Each row of numbers belongs to one of the things below and depends on some of the facts about them. Some rows are named. Which thing is each other row?

Some facts about the things:
drufel: belongs to class; fudem: uses; brugaklil: is of sort
veklodron {drufel=a, fudem=klutrel skagadi, brugaklil=456}
riflatil {drufel=a, fudem=flipli roplu, brugaklil=456}
kipo {drufel=b, fudem=skogo, brugaklil=456}
nurok {drufel=a, fudem=vubrul, brugaklil=804}
roplu {drufel=b, fudem=sidras, brugaklil=456}
brirazu {drufel=b, fudem=skofem leren, brugaklil=456}
kerus {drufel=a, fudem=sidras, brugaklil=456}
druskim {drufel=a, fudem=stiplomom buteke roplu nuzol, brugaklil=818}
zaflal {drufel=a, brugaklil=456}
kezivul {drufel=a, fudem=liste tredafin rizes, brugaklil=804}
skagadi {drufel=a, fudem=trimin zaflal, brugaklil=818}
skofem {drufel=b, fudem=giflir, brugaklil=818}
suvil {drufel=a, brugaklil=804}
plobam {drufel=b, fudem=buteke, brugaklil=456}
letas {drufel=a, fudem=mube miskek, brugaklil=818}
salak {drufel=a, fudem=truba, brugaklil=456}
limor {drufel=a, fudem=plipliklom potrim, brugaklil=804}
plipliklom {drufel=a, fudem=skogo, brugaklil=804}
stastiflo {drufel=a, fudem=plipliklom, brugaklil=818}
trupor {drufel=a, fudem=pinem grubi, brugaklil=456}
giflir {drufel=a, brugaklil=456}
vofle {drufel=b, fudem=kipo, brugaklil=804}
fugrum {drufel=a, fudem=kipo begrun, brugaklil=818}
kostun {drufel=a, fudem=bribor, brugaklil=818}
potrim {drufel=b, brugaklil=456}
grilil {drufel=a, fudem=bribor brirazu, brugaklil=804}
vesto {drufel=a, fudem=letas, brugaklil=818}
leren {drufel=b, brugaklil=818}
ritam {drufel=b, fudem=riflatil sogrol, brugaklil=456}
letre {drufel=a, fudem=stiplomom trugreke leren, brugaklil=818}
sidras {drufel=a, brugaklil=456}
rutro {drufel=a, fudem=trepum, brugaklil=818}
tagok {drufel=a, fudem=stastiflo, brugaklil=456}
gotru {drufel=a, fudem=tronerum giflir potrim, brugaklil=804}
zodi {drufel=a, fudem=buteke, brugaklil=456}
tredafin {drufel=b, fudem=pinem skogo, brugaklil=818}
fitribros {drufel=a, fudem=sogrol, brugaklil=456}
plevu {drufel=b, fudem=fifaze, brugaklil=818}
klivetok {drufel=b, fudem=pavin plalem, brugaklil=456}
dimor {drufel=a, brugaklil=818}
pinem {drufel=a, fudem=stiplomom grubi, brugaklil=818}
rebeti {drufel=a, fudem=klivetok, brugaklil=818}
plizol {drufel=a, fudem=flipli, brugaklil=804}
trezan {drufel=b, fudem=rutro, brugaklil=804}
plegrur {drufel=a, fudem=tatrivon, brugaklil=456}
butrak {drufel=a, fudem=steskogrum bristem, brugaklil=456}
sogrol {drufel=a, fudem=buteke totun stastiflo, brugaklil=818}
skogo {drufel=b, fudem=grubi, brugaklil=456}
leto {drufel=b, fudem=plakoge begrun tatrivon, brugaklil=804}
trugreke {drufel=a, brugaklil=818}
pavin {drufel=a, brugaklil=804}
truba {drufel=a, brugaklil=818}
kuver {drufel=b, fudem=klutrel, brugaklil=456}
bribor {drufel=a, fudem=tredafin, brugaklil=804}
skopa {drufel=b, fudem=druskim rokilam, brugaklil=804}
lako {drufel=a, fudem=kipo, brugaklil=456}
tufefa {drufel=b, brugaklil=818}
buteke {drufel=b, brugaklil=456}
begrun {drufel=a, fudem=bribor tatrivon, brugaklil=456}
kuvo {drufel=a, brugaklil=804}
fleklus {drufel=a, fudem=kipo zaflal, brugaklil=804}
merir {drufel=a, fudem=stebus skagadi, brugaklil=818}
kloma {drufel=a, fudem=trefle ritam, brugaklil=456}
geflo {drufel=b, fudem=vubrul, brugaklil=456}
dribek {drufel=b, fudem=rutro, brugaklil=456}
klegre {drufel=a, fudem=bristem, brugaklil=804}
stiplomom {drufel=a, brugaklil=456}
noklosok {drufel=b, fudem=kipo sidras, brugaklil=804}
klutrel {drufel=a, fudem=grifer letre, brugaklil=456}
stebus {drufel=b, fudem=noklosok klifos, brugaklil=818}
gibas {drufel=b, brugaklil=456}
tubriro {drufel=b, fudem=potar, brugaklil=818}
fifaze {drufel=a, fudem=druskim, brugaklil=456}
trepum {drufel=a, fudem=rokilam, brugaklil=818}
robek {drufel=a, fudem=suvil, brugaklil=456}
tredol {drufel=a, fudem=trezan, brugaklil=818}
gotren {drufel=a, fudem=dimor, brugaklil=456}
stali {drufel=b, fudem=debir, brugaklil=804}
flipli {drufel=a, brugaklil=456}
trudrus {drufel=b, fudem=roplu truba plizol, brugaklil=818}
suvi {drufel=a, fudem=klifos, brugaklil=456}
vubrul {drufel=b, fudem=sidras nuzol, brugaklil=818}
givun {drufel=a, fudem=vofle, brugaklil=456}
liste {drufel=a, brugaklil=818}
flatri {drufel=a, fudem=begrun rizes fleklus, brugaklil=456}
trimin {drufel=a, fudem=potar, brugaklil=456}
bolo {drufel=a, brugaklil=456}
skifledum {drufel=b, brugaklil=804}
plakoge {drufel=a, brugaklil=818}
steskogrum {drufel=b, fudem=totun, brugaklil=456}
debir {drufel=b, fudem=buteke klivetok, brugaklil=456}
tronerum {drufel=a, fudem=trumim, brugaklil=456}
grifer {drufel=b, brugaklil=456}
klasti {drufel=a, fudem=stastiflo, brugaklil=456}
miskek {drufel=a, fudem=totun, brugaklil=818}
totun {drufel=a, fudem=suvi grubi, brugaklil=456}
tatrivon {drufel=a, fudem=suvi, brugaklil=818}
gralek {drufel=b, fudem=lokluk, brugaklil=804}
gotras {drufel=a, fudem=dribek, brugaklil=804}
rizes {drufel=a, brugaklil=456}
potar {drufel=b, fudem=leren grubi rokilam, brugaklil=804}
grubi {drufel=a, fudem=klifos, brugaklil=456}
bristem {drufel=b, fudem=trepum, brugaklil=818}
flaskedok {drufel=a, brugaklil=818}
roras {drufel=a, fudem=brirazu, brugaklil=818}
zubrol {drufel=b, fudem=druskim bristem, brugaklil=804}
klifos {drufel=a, brugaklil=456}
nuzol {drufel=a, fudem=totun leren, brugaklil=456}
rivi {drufel=a, fudem=fleklus, brugaklil=818}
trefle {drufel=a, fudem=letre, brugaklil=818}
trumim {drufel=a, fudem=bribor sidras, brugaklil=818}
mube {drufel=a, fudem=kipo, brugaklil=804}
drutron {drufel=b, brugaklil=456}
lokluk {drufel=a, fudem=kloma zodi lako grubi, brugaklil=804}
plalem {drufel=b, fudem=drutron grubi, brugaklil=818}
rokilam {drufel=a, fudem=bribor leren, brugaklil=804}

Some rows with their names:
[  0  12   7   1  -1  14  -5  -3  -2 -28 -16   0 -20 -15  12   8   6  25
 -11   9 -18  -7   6  17  12   9 -18  25] -> dimor
[ -7  15   4   6   0   4  14  -8  -5 -21 -10   1 -52 -11   3   0   7  11
 -13   4 -16   4  -2   1  -4 -20 -37  15] -> butrak
[ 11   6   4  -2  -1   5  -6  -6 -11 -37 -11   0  22  -8  10  16   1  20
 -12  13  -8  -4  -3  -1   7   6 -10  23] -> skofem
[  0  11   4   6   1  -3   8 -31 -16 -33  -8   4 -16  -4  13  10   6  12
 -18   8  -7   8 -18  -9  -5 -36 -30  13] -> dribek
[ -4  16  10  11   1   9  -7   8 -13 -17  -9   5 -12  -1  -5   2  10   5
 -20   3 -19 -15  14   8  18 -11 -22  11] -> lokluk
[ -8  14   3   4   0   4  12  -4  -4 -22 -11   0 -51 -12  -2   0   8  13
 -12   4 -19   6  -2  -1  -1 -21 -36  17] -> flatri
[ -4  17   9  10   1   7  -5  14 -15 -17  -9   5 -13  -2  -7   3  10   6
 -18   2 -19 -13  14   7  19 -13 -22  13] -> kezivul
[  8   8   6  -4  -1   6  -9  -7 -13 -36 -12  -1  14  -6  10  15   2  24
 -12  13  -9  -3  -4   0   5   0  -9  23] -> tufefa
[ -7  10   3   5   0   3  16  -4  -3 -22 -10   0 -51 -11   2   0   6   8
 -14   4 -16   4   3   0  -3 -13 -38  15] -> tagok
[ -3   7   2  -1  -2   0   5 -19 -11 -32  -6  -1 -13  -3   3   5   5  10
 -18  10 -11   7 -15 -15  -8 -27 -30  13] -> gibas
[  3  13   7   5   0   0 -12   6 -25 -27  -6   3  23   7  -8  10   7   6
 -19   6 -12  -9   3 -10  15 -23 -13  11] -> leto
[ -5   5   3  -1  -3   1   3 -22  -8 -33  -5   0 -14  -2   4   4   5  10
 -20  10 -12   7 -14 -14  -9 -24 -31  11] -> buteke
[  9  14   1  -2  21  12  30  -9  -1 -23 -20   0 -57  -2  16   1  11  15
 -17   8 -36 -18   4 -11  -7 -25 -22  16] -> robek
[  3  14   7   1   1  10  -2   7  -6 -26 -16  -2 -24 -14   5  10   5  26
  -6   7 -16  -5   9  15  11   8 -16  27] -> fugrum
[  0  13   7  -1   0  11  -5   3  -5 -28 -16  -2 -24 -14   7   9   6  27
  -7   7 -18  -6   8  15  11   7 -16  27] -> letas
[ -1  16   8  12   2   7  -2  13 -14 -16  -9   6  -9  -3  -5   2   8   3
 -19   3 -18 -14  16   7  19 -10 -23  13] -> grilil
[  5  16   9  13   3   0  -9 -12 -27 -27  -7   9  23   6   8  13   7   6
 -23   6  -7 -11  -2  -2  16 -30 -15   9] -> trezan
[  3  13   7   1   1  10  -1   6  -6 -26 -16  -1 -21 -15   8  10   4  23
  -7   7 -15  -6   9  14  10   9 -16  26] -> kostun

Which thing is each row?
No name comes twice in this set of rows, the named rows included.
[ -9  17   8  -2  -5  12  -4   0 -10 -27 -13  -3 -26 -14  20   5   3  25
 -12  15 -20 -12   8  18  14   7 -24  27]	truba
[  0  22  12  19   5   4   0  -2 -20 -16 -11  10 -15  -3   8   7  10   6
 -18   1 -12 -14  11  15  20 -23 -23  12]	gotras
[  9  10   7  -2  -1   5  -8 -10 -14 -36 -12  -1  15  -6  13  16   2  24
 -11  12  -7  -3  -5   1   5  -2  -8  23]	bristem
[  0  11   2  -1  -2   6   0 -23  -6 -30  -6   2   3  -7   3   2   4   9
 -20  11 -13  10 -22 -17 -12 -30 -27  14]	grifer
[ -4  16   4   5  -1  10   8 -10   1 -20 -10   2 -37 -15   3  -4   7  10
 -15   5 -19   5  -7  -1  -6 -21 -35  16]	klutrel
[-12  14   4   3  -3   6  12  -9  -4 -23  -9   0 -50 -11   6  -2   7  10
 -16   7 -19   3  -2   1  -2 -18 -40  16]	riflatil
[  7   8   5  -3  -2   8 -11 -11 -10 -37 -11  -1  20  -8  11  14   2  23
 -13  14 -10  -3  -6   0   6   1  -9  23]	leren
[  2  11  10   1   1  13  -4   0   0 -27 -15  -3 -35 -10   7   9   5  26
  -9   6 -12  -8  14  18   2  15 -15  18]	rebeti
[ -2  18  10  11   1   7  -2  15 -16 -15  -9   5 -11  -2  -4   2   8   4
 -18   4 -17 -15  16   7  17 -12 -23  13]	nurok
[  4  15   9   4   1  11  -2  -4  -6 -27 -16   1 -21 -16  15  11   5  25
  -9   7 -14  -7   6  18  11   5 -18  26]	trepum
[  1  15   8   0   1  10  -2   9  -7 -27 -17  -3 -27 -13   5  10   5  27
  -5   6 -17  -6   8  14  11   6 -15  27]	vesto
[ -1  19  10  14   3   7  -3  10 -16 -15  -9   6 -13  -2  -1   3   8   4
 -18   2 -15 -15  14   9  17 -15 -22  12]	klegre
[ -1   6   1   0  -2  -1   7 -18 -10 -32  -6   1  -9  -4   3   6   4   7
 -19  10 -10   7 -14 -16  -6 -23 -30  14]	brirazu
[ 11  12   7  -4   0   5  -6  -2 -15 -34 -11  -3  15  -6  10  15  -1  23
  -9  13  -6  -4  -2  -1   1   1  -8  23]	plevu

Now the same things, written a new way:
Some rows with their names:
[ 15 -16   1  19  -2 -10  -5 -15  27   2  -9   6  11  15  -4  -2  19  -3
   9 -11  -2  -8  -8  -5 -12   2 -17   3  -4] -> potrim
[  2  -9  -5   7  -8  -3  -4  -6   7   0  -9 -12   3  -2   3  -1 -18 -22
  -6 -26 -12   5  -2   5 -19  -2  -2  11   5] -> klasti
[  7 -17   7   9   4  10   1  -7  10 -16 -14  14  32  10   3  17  -3  13
  14   8  26   5 -12  -4  11   9   7   3   9] -> tredafin
[ -4  -7  -1   9   8   0  -7 -15   9   2   1 -17   5  -3   6  -5  -2 -17
  -6 -30 -14   3  -7   5 -14  -3   3   9   1] -> fifaze
[ 15 -15   8  10  20  -1   0 -16   7 -14  -6  21  34  17   3  15  12  18
  10   5  25   7 -16  -1  20   5  10   6  22] -> plevu
[ -6  -8  -6   5 -11  18  -4  11  12   3  -4 -16   3 -11   6  -5 -19 -15
   0 -28 -12   1  -3   1 -22   0  -2   3 -13] -> rizes
[ 25  -4   2  13  17  -4  -3  -9  26  -1   1   6  10  21   3  -8  23  10
   6 -15  -4  11  -6  -2 -14  -3  -5  -3   8] -> dribek
[  1  -2  -6   4   2   8  -3  10   7  -1  -3 -10   5 -11   2  -2 -28  -5
  -4 -27 -13   4  -2   2 -17  -3  -2   8  -5] -> givun
[-12 -17   3   2  -7  10  -5  -7  -3 -10  -3   2  26 -10  12  14 -16 -14
   3  -6  13   3  -8   5  14   7  19  14  12] -> trefle
[ -6  -5  -6   3  -9  16  -4   2  13   5  -1 -10   2 -16   7  -6 -27 -14
  -1 -25 -13  -2   1   1 -13   1   0   3 -15] -> zaflal
[-12 -17  -2  -1 -20  25  -2  15  -3  -9  -9  -7  16  -6  13  13 -16 -11
   6 -11  12   3 -11   3   1   8  13   9   9] -> liste
[ -2 -10   0  -4 -12  17  -3  23  -3 -11  -3  -3  17   7  17  12  -8  -8
   4 -15  11  20 -12   7  -1   4  22   9  26] -> tredol
[ -5  -5  -6   7   4  10  -2  -7   8   0  -7 -13   7 -13   2  -2 -30 -14
  -3 -22 -12  -1   0   2 -16   0   1   7  -5] -> lako
[ 18 -13   7  18  17 -13  -6  -8  25  -2   1   6  13  13  -5  -1  13  11
   7  -7  -2   4  -6  -3  -7   1 -10   1  -5] -> brirazu
[ 19  -5   7  17  34 -13  -2 -19  21  -4  -1   7  15  11  -6  -1  10  21
   2 -15  -3   0  -8  -4  -2  -2  -9   3  -1] -> geflo
[ 23  -6  -3  21  16 -15  -1 -29  22  -5 -10  12  18  14  -7  -5   6  -7
   4  -2  -4   2   0  -2  -8   0  -3   3   7] -> debir
[-11  19   0   7 -20 -12   0  23 -14   7  -2  -8 -25  16  19 -12  18  24
  -7  11  -7  10  -6   0  -8   1   9  10   2] -> klegre
[  9  23   1  14   1 -17   7  28  -2  -2 -12  19  -9  18   6  -7  15  58
   4  31   4   7  -3  -9  -4   2  -5   7  -5] -> leto

Name these rows:
No name comes twice in this set of rows, the named rows included.
[-13  13   3   7 -25 -16  -4  29 -11   6  -3  -2 -24   8  14  -7   6  32
  -7  16  -3   8  -3  -3  -7   1   1  14  -6]	grilil
[ 13 -10   0  18  13  -3  -1 -25  25  -2 -12   7  19   6  -6  -4   0   5
   9  -9   0  -5  -4  -5 -12   4 -10   0  -8]	skogo
[ -8 -17  -1   7 -20   2 -10   7  14   9   1 -18  -4  -3   6  -1  -5 -23
   0 -33 -10   1  -6   3 -20   2  -7  10  -4]	giflir
[  9 -22   7  10  -1   1  -4   1  11 -12  -4  17  27  17   4  17  14  13
  15   5  23   2 -15  -2  11   9   4   8  13]	skofem
[-11 -11   1   9   0   5  -9 -23  14   3   5 -19   8  -9   7  -5  -7 -21
  -2 -27 -13  -1  -4   3  -9   2   3   3  -8]	stiplomom
[ 13  19   1  15 -16 -18   3  21   2   4  -3  18 -15  32  17 -14  46  45
   3  31   6   8  -7  -7   0   2   1   1   3]	trezan
[ 13 -15   3  11   6   4   4 -22   8 -18 -17  22  36  12   1  13   0   3
  13  18  24   4  -7  -3  14  10  14   4  19]	plalem
[-15 -18  -5   5 -23  13  -3   0  -4  -9 -17  -7  22  -2   9  15 -12 -22
   5 -13  14   2 -13   6   6   9  13  16  19]	stastiflo
[ 18  -4   5  20  26   2   0 -28  22  -4  -7   4  16  15  -4  -6  12   8
   5 -10  -1   4  -6  -3 -10  -1  -3  -3  -1]	steskogrum
[  9 -13   6   9  15  10   3  -4   8 -18 -10  21  35   6   1  16  -3  24
  12   7  19  -1 -12  -4  17   7   9   4   8]	stebus

